Each row of numbers belongs to one of the things below and depends on some of the facts about them. Some rows are named. Which thing is each other row?

Facts:
sagi: refers to; plivos: is directly part of; vaki: points at; megun: belongs to class
Z105: plivos Z629; vaki Z88, Z299
Z106: sagi Z198; plivos Z88; megun 658
Z115: plivos Z113
Z121: sagi Z59; plivos Z717; megun 131
Z151: plivos Z71; megun 611
Z153: plivos Z616; megun 658
Z175: sagi Z71; plivos Z773; megun 658
Z179: plivos Z972; megun 658
Z18: plivos Z715; megun 611
Z188: sagi Z715; plivos Z115; megun 658
Z189: plivos Z715; megun 658
Z198: plivos Z192; megun 131
Z202: sagi Z631; plivos Z616; vaki Z572, Z344, Z225; megun 611
Z225: plivos Z568; megun 611
Z243: plivos Z547; megun 658
Z248: plivos Z773; megun 611
Z249: sagi Z717; plivos Z487; megun 131
Z251: sagi Z293; plivos Z784; megun 131
Z259: plivos Z715; vaki Z121, Z885; megun 611
Z265: plivos Z685; vaki Z304, Z842; megun 611
Z268: plivos Z551; megun 611
Z272: plivos Z631
Z284: sagi Z175; plivos Z88; megun 658
Z29: plivos Z551; megun 658
Z293: plivos Z717; megun 131
Z298: plivos Z399; megun 611
Z299: plivos Z115; megun 611
Z300: plivos Z631; vaki Z198, Z370, Z71, Z620, Z488, Z878
Z304: plivos Z192; megun 611
Z31: plivos Z300; megun 611
Z310: sagi Z856; plivos Z115; megun 658
Z314: sagi Z784; plivos Z629; megun 131
Z324: plivos Z330; megun 131
Z330: plivos Z113
Z335: sagi Z715; plivos Z272; vaki Z711, Z225, Z481; megun 611
Z34: plivos Z88; megun 611
Z342: sagi Z617; plivos Z578; megun 658
Z344: plivos Z105; megun 131
Z352: plivos Z399; megun 131
Z366: sagi Z727; plivos Z61; vaki Z299, Z878; megun 611
Z370: sagi Z631; plivos Z717; megun 131
Z374: sagi Z828; plivos Z616; megun 131
Z379: sagi Z59; plivos Z616; megun 131
Z387: sagi Z115; plivos Z446; megun 658
Z391: sagi Z484; plivos Z773; megun 131
Z396: plivos Z788; vaki Z71, Z29, Z293; megun 611
Z399: plivos Z547
Z40: sagi Z793; plivos Z685; vaki Z768, Z473, Z784, Z620; megun 611
Z412: plivos Z568; megun 131
Z439: sagi Z251; plivos Z784; megun 611
Z440: sagi Z784; plivos Z568; megun 611
Z445: plivos Z631; megun 611
Z446: plivos Z715; vaki Z88, Z34, Z71, Z972, Z268
Z458: plivos Z571; megun 131
Z466: plivos Z571; megun 658
Z473: plivos Z105; megun 131
Z481: sagi Z18; plivos Z578; megun 611
Z484: plivos Z634; megun 611
Z488: plivos Z300; megun 658
Z491: plivos Z715; megun 658
Z505: plivos Z487; megun 131
Z515: sagi Z700; plivos Z616; megun 611
Z53: plivos Z662; megun 611
Z551: plivos Z547
Z567: sagi Z243; plivos Z399; megun 611
Z568: plivos Z715
Z571: plivos Z547
Z572: plivos Z972; megun 611
Z578: plivos Z487
Z59: sagi Z18; plivos Z105; megun 611
Z592: plivos Z115; megun 611
Z599: plivos Z61; megun 131
Z604: plivos Z685; vaki Z828; megun 658
Z607: plivos Z578; megun 131
Z61: plivos Z547
Z613: sagi Z662; plivos Z300; megun 611
Z616: plivos Z487
Z617: plivos Z446; vaki Z572, Z799; megun 611
Z620: sagi Z578; plivos Z71; megun 131
Z625: sagi Z717; plivos Z330; vaki Z505, Z719, Z481; megun 611
Z632: sagi Z620; plivos Z115; megun 658
Z634: plivos Z629
Z636: plivos Z788; megun 658
Z651: plivos Z300; vaki Z293, Z225; megun 611
Z653: plivos Z634; megun 131
Z662: plivos Z629
Z663: plivos Z571; vaki Z179, Z798, Z515; megun 611
Z667: sagi Z631; plivos Z105; megun 611
Z67: plivos Z578; vaki Z71; megun 658
Z685: plivos Z192; vaki Z151, Z387, Z696
Z696: sagi Z784; plivos Z71; megun 611
Z70: plivos Z300; megun 658
Z700: plivos Z547
Z703: plivos Z61; megun 658
Z71: plivos Z629
Z711: plivos Z568; megun 658
Z717: plivos Z113
Z719: sagi Z620; plivos Z634; megun 611
Z727: plivos Z788; megun 131
Z731: plivos Z330; vaki Z942, Z711, Z719; megun 131
Z742: plivos Z551; megun 611
Z756: plivos Z113; megun 658
Z759: sagi Z192; plivos Z88; vaki Z599, Z488, Z980; megun 611
Z768: sagi Z793; plivos Z105; megun 611
Z77: plivos Z330; megun 611
Z784: plivos Z715
Z788: plivos Z629
Z793: plivos Z631; megun 658
Z794: plivos Z685; vaki Z989, Z788; megun 611
Z798: sagi Z972; plivos Z700; megun 611
Z799: plivos Z105; megun 131
Z808: plivos Z972; megun 611
Z812: plivos Z662; vaki Z667, Z192, Z188; megun 131
Z828: sagi Z335; plivos Z399; megun 611
Z83: plivos Z972; megun 611
Z834: sagi Z18; plivos Z115; vaki Z248, Z711, Z243, Z113; megun 658
Z839: sagi Z59; plivos Z487; megun 611
Z842: plivos Z272; megun 611
Z856: plivos Z330; megun 611
Z861: plivos Z272; vaki Z99, Z29, Z61, Z989; megun 658
Z863: plivos Z634; megun 611
Z873: sagi Z59; plivos Z685; vaki Z620; megun 611
Z878: plivos Z634; megun 611
Z88: plivos Z192
Z884: plivos Z700; vaki Z636, Z793, Z445; megun 611
Z885: plivos Z446; megun 611
Z887: plivos Z71; vaki Z77, Z314; megun 658
Z893: plivos Z788; megun 131
Z908: sagi Z578; plivos Z578; vaki Z198, Z342, Z113; megun 611
Z918: sagi Z568; plivos Z784; megun 131
Z927: plivos Z578; vaki Z440, Z799; megun 611
Z929: plivos Z446; megun 131
Z933: plivos Z88; megun 658
Z935: plivos Z568; megun 611
Z938: plivos Z547; vaki Z330, Z653, Z980; megun 131
Z940: plivos Z616; vaki Z634, Z71; megun 658
Z942: sagi Z616; plivos Z272; megun 131
Z964: plivos Z972; megun 658
Z972: plivos Z113
Z980: plivos Z399; megun 658
Z982: plivos Z685; vaki Z667; megun 611
Z989: plivos Z568; megun 611
Z99: sagi Z578; plivos Z88; megun 658
Z992: plivos Z972; vaki Z121, Z756; megun 611

Known rows:
[ -5  -3 -18  11   6  12  -1 -18 -14  -8  16  13   4  23  -4   1 -16  15
   2  15  -4  18  -4  -5   8   4   2   3  11  15  -4 -13  -3  -1 -10  -3
  23   5   3   3 -19] : Z366
[ -3  -7 -14   6   6  15   8 -11 -15  -2  12  15   1  27  -3   0 -10  13
   3  18  -4  18  -2 -13   8  15   5   3  10  13  -5  -9  -3  -4 -10  -3
  26   4   6   6 -11] : Z491
[  9 -14  -6  -7   6  12  17 -13 -20 -24  18  10   9  45  -7 -11  -8  16
  -5  29   1  14  14 -37  -8  18  -1  -3   6   2  10 -12 -18 -19  -9   3
  31  -3  14   7   3] : Z793
[ 11  -7 -15  -8   6  25  22   4  -9   4   3  24 -15  21  -4   1 -11  22
   0  24  -2  14   3 -20  12  60  18   8  14  -2  -1  -6 -11  -4 -17  -5
  34  14   8   1 -19] : Z515
[ -3  -7  -2   5  11  17  17  18 -19  -2  14  13 -16  37   0   0  12   0
 -12  10   3  17   2 -21  21  16 -13   3   9  17   0  -8   9  -8 -36   3
  30   9  -1  26   8] : Z620
[ -3 -20 -14  -2   0  22  -1 -10 -18   4   6  17   9  33   0  -5  -9  15
   2   4  -6  18 -14 -13  -5   6  28   4   5   5  -7 -12  -8  -4 -17  10
  26  15   2   0  -1] : Z59
[  3  -6 -10   9   6  19  14 -13 -17  -7   8  18   1  29  -3  -3 -10  13
   1  30  -1  16  -1 -20   4  24   7   0   7  19  -8 -10  -3  -9 -10  -3
  31   0   8  13  -4] : Z34
[ 13 -14  -5   5  12  24  12 -19 -21 -13  12  18 -13  31  -5  -8 -13   5
  30  20 -13  19   1 -16  -4  11 -13  -6  12  16 -35 -10 -15 -18 -15  -6
  27  -4   1 -11  -1] : Z88
[ -4  -4 -13  13   6  14   2 -25 -15  -5  12  12   6  26   0   3 -11  15
   2   7 -12  18  -6  -8   4   5   2   2  10   7   2 -11   0  -1 -15   2
  22   8   2  10 -17] : Z396
[ -7 -15  -2   7  13  11   3   7 -14  -8  14  14 -11  30  -3   4  -2   9
  -7   9   1  15  -4 -15  19   4  -1   9  12  24  -8  -8   0  -9 -12  -6
  27  11  12  14 -12] : Z391
[  5   5 -16  13   9  22  17  -3 -19 -12  16  15 -10  24  -4  -4   2   3
  -6  20   1  18   2 -15   8  30  -3  -2   6  12  -1 -16   6   2 -34   5
  31   0  -8  15   1] : Z719
[ -3  -5 -16   7   6  15   8 -12 -15  -3  11  16   2  26  -3  -1 -12  14
   3  20  -3  18  -2 -12   7  18   6   3   9  12  -4  -9  -3  -3 -10  -3
  26   3   6   6 -12] : Z742
[  1  -9 -17   8   8  18  19   0 -18 -10  13  17   2  27  -6  -5 -11  15
   4  29   8  17   2 -19   9  14  10   3   6  14  -7  -8  -6  -6  -6  -6
  29   1  10   6  -5] : Z299
[ -2  -7 -19  10   8  16  10  -2 -16  -9  16  16   0  21  -5  -1 -15  16
   4  22   6  18  -1 -10  14   3   5   5  10  16  -8 -11  -4  -4  -7  -7
  27   7   7   4 -14] : Z310
[ -5  -6 -16  12   8  17  14  -4 -18  -6  12  18   1  27  -5  -5  -6   7
   6  31   4  18  -2 -18   7  21  12   2   3  23 -15  -7   0  -4  -3  -6
  29 -10   9   8   1] : Z77
[ -3  -4 -16  17   8  13  -2 -21 -14 -16  18  13   1  17  -4   1 -18  17
   1  16  -3  18  -4  -3   9  -1   3   4  11  15  -6 -14  -1   0  -8  -4
  24   3   3   0 -25] : Z202
[  4  -7 -11  14  12  17  10 -12 -16 -20  14  17  -7  20  -6  -3  -8  12
  -1  27   1  15   0 -17   5  24  12   3   6  16  -9 -12  -4  -1  -6  -5
  31  -6   8   3 -12] : Z440
[ -6  -4 -20   9   8  11   1 -14 -13 -10  18  12   2  22  -4   0 -11  13
   3  10  -3  19  -2  -7   7   9   5   5   9   9  -2 -12  -4   3  -9  -3
  21   2   4  -2 -21] : Z40

Rows to name:
No name comes twice in this set of rows, the named rows included.
[  1  -4 -20  -8   0  19  10  -5  -6  17   5  20  -5  23  -1   5 -21  25
   3  13  -9  16   0  -7  15  41   7   9  19  -4   4  -6 -10  -3 -19  -4
  26  23   4  -3 -28] : Z663
[ -8 -27  -7  -9   7  23  -3  34 -13   6   6  24 -17  27  -5  -1  -3   8
  -6   9  11  15 -15 -14  20  16  30  14  10  26 -25  -9  -8  -7 -12  -3
  32  21  10  -2  -2] : Z121
[ -3 -17   8  21  21  14   9   2 -19 -22  13  15 -17  25  -1   3  12   2
  -8  13  -2  13  -8 -21  14   7   7   7   4  28 -15  -8   8  -4  -9  -5
  30  -3  13  22  -5] : Z314
[ -5  -5  -8   0  18   9   8   7 -14  -5  16  16  -4  31  -9   8   4   3
  -6   0   2  21  -7 -20  11  17  -1   4  13  35 -19 -20 -12 -10 -10  -9
  25  25  16  43 -13] : Z374
[-10 -14   0   8  11  10  -2  -4 -13   0  12  12  -5  32   3   8  -3  12
  -5  -4  -9  16  -7 -10  18  -7  -6   9  14  16   0  -7   4  -7 -17  -1
  22  20   8  19 -17] : Z812
[ -2   4 -27   9   6  18  12  11 -17  -6  21  14  -7  21  -7  -3 -12   9
  -2  23  14  21   3  -5  23   4 -10   2  11  17  -4 -15   3  -1 -29  -3
  27   8  -7   6  -5] : Z632
[ -8 -28  -5  -3   8  17 -10  19 -16  -8  14  17  -7  31  -5  -3  -5  10
  -9   1   8  16 -14 -13  13 -11  21  10   9  24 -17 -16  -8  -9 -14   2
  28  22   7   2  -5] : Z379
[  4   1 -23   1  15  16  21   1 -16  -8  16  20   3  25 -13   1  -4   8
   3  17   8  22  -2 -22   5  31  11   0   9  27 -19 -20 -17  -6  -6 -10
  28  17  15  34 -10] : Z188
[ -3 -17   0   7  16  12   6  15 -15 -19  17  16 -17  28  -6   0  -1   8
  -8  23   9  13   1 -21  19  12   3   9   9  29 -14  -9  -3 -10  -5 -10
  32   1  15   9  -9] : Z370
[ -3 -17   1   5  15  13   9  12 -16 -13  14  16 -14  32  -4   1   4   7
  -8  16   4  14  -1 -23  15  13   3   7   9  24 -10  -8  -1 -11 -10  -6
  30   5  14  17  -4] : Z942
[ -8  -5 -11  20   9  14   2 -24 -17  -4  12  12   6  25   1   3  -5   9
   5   7 -11  19 -10  -6   6  -2   3   3   7  16  -6  -9   7   1 -12   0
  21   2   3  14 -12] : Z887

Now the same things, written a new way:
Named rows:
[ -6  -5 -15  -9  15  -1  24  17   2   9   8 -10  -9] : Z249
[ -6 -13 -19  -6  20 -26  -4  -4 -14   1 -22  -8   1] : Z856
[ -3 -13 -19  -5  18 -13  -6  10 -10  14  -3  -8  -1] : Z982
[ -6  -8 -12  -9  26 -10 -23  14  -8   6   1  -9  -3] : Z105
[-11  -7 -16 -13  15  -2  15   7   2   7  -3 -11  -8] : Z893
[ -8  10  -5 -19  15   7   5  25  15  -1 -19 -18 -10] : Z620
[-12  -7 -12 -13  22 -12  17   8  -1   0  -3 -11 -10] : Z653
[ -6 -15 -21  -4  17   5   7   7  -8  12 -11  -7   2] : Z861
[ -9  -8  -9  -7  24  -6 -15  17  -8   6  -6 -11  -2] : Z300
[ 20 -16  -6  -2  35 -34  15  24   4 -11 -19   6  -4] : Z798
[-16  -6 -22 -14  11   6  14   8   3  11  -8 -13  -6] : Z812
[-10   0 -14  -4  13 -31 -13  -2  -4  15  22  -6  10] : Z834
[ 15 -14 -19  -1  25  -7  10  16   9   0 -33   4   4] : Z663
[ -3 -15 -11  -6  25 -22  -1  14 -10  -1 -14  -8  -3] : Z29
[-13  -8 -10 -10  18  -6  20  13  -4   5  -5 -10  -9] : Z505
[  4 -12  -8  -5  29 -32 -10  18 -10  -2 -10  -8  -7] : Z268
[ -8  -5 -10 -11  15  12  30  27   1   6  -9 -13  -7] : Z918
[  2 -15 -15  -6  27 -29  -5   8 -10   5  -3  -6  -4] : Z53

Rows to name:
No name comes twice in this set of rows, the named rows included.
[-15  -8  -6  -9  26 -15 -20  19 -12   8   3 -14  -3] : Z685
[-12 -13   0  -9  34  -2  -5  25 -10   0 -31 -12   0] : Z568
[-14  -7 -15  -9  12   4  21  11   1  11  -7 -10  -5] : Z607
[-36 -20  27  -8  26 -15  -8  -6 -12  -3 -11  -9   5] : Z715
[-10 -19 -19 -13  24 -15  21  19  -2   8 -16  -2   5] : Z604
[  3  -6 -19  -3  13 -22  -2   1 -12   5   9  -8  -3] : Z625
[-12 -11 -14 -10  24 -29 -16  20 -14   3   1 -14  -4] : Z884
[  0  -3  -5  -1  27 -49 -23  11  -3  16  39  -4   5] : Z839
[-22 -18  13   0  10 -20  -4 -19 -11   8  17  -4   2] : Z335
[ -1  -9 -17  -7  19 -23  12   2 -14   0   2  -6  -2] : Z310
[-15  -3 -17 -13   9  -7  20  -1  -3   1 -11 -12  -5] : Z324
[ -9 -19 -12 -15  34 -46   2  15 -19  -1   4  -9  -8] : Z636
[  5  -9 -19  -2  18 -15  -9  20  -6   7   1  -8  -4] : Z366

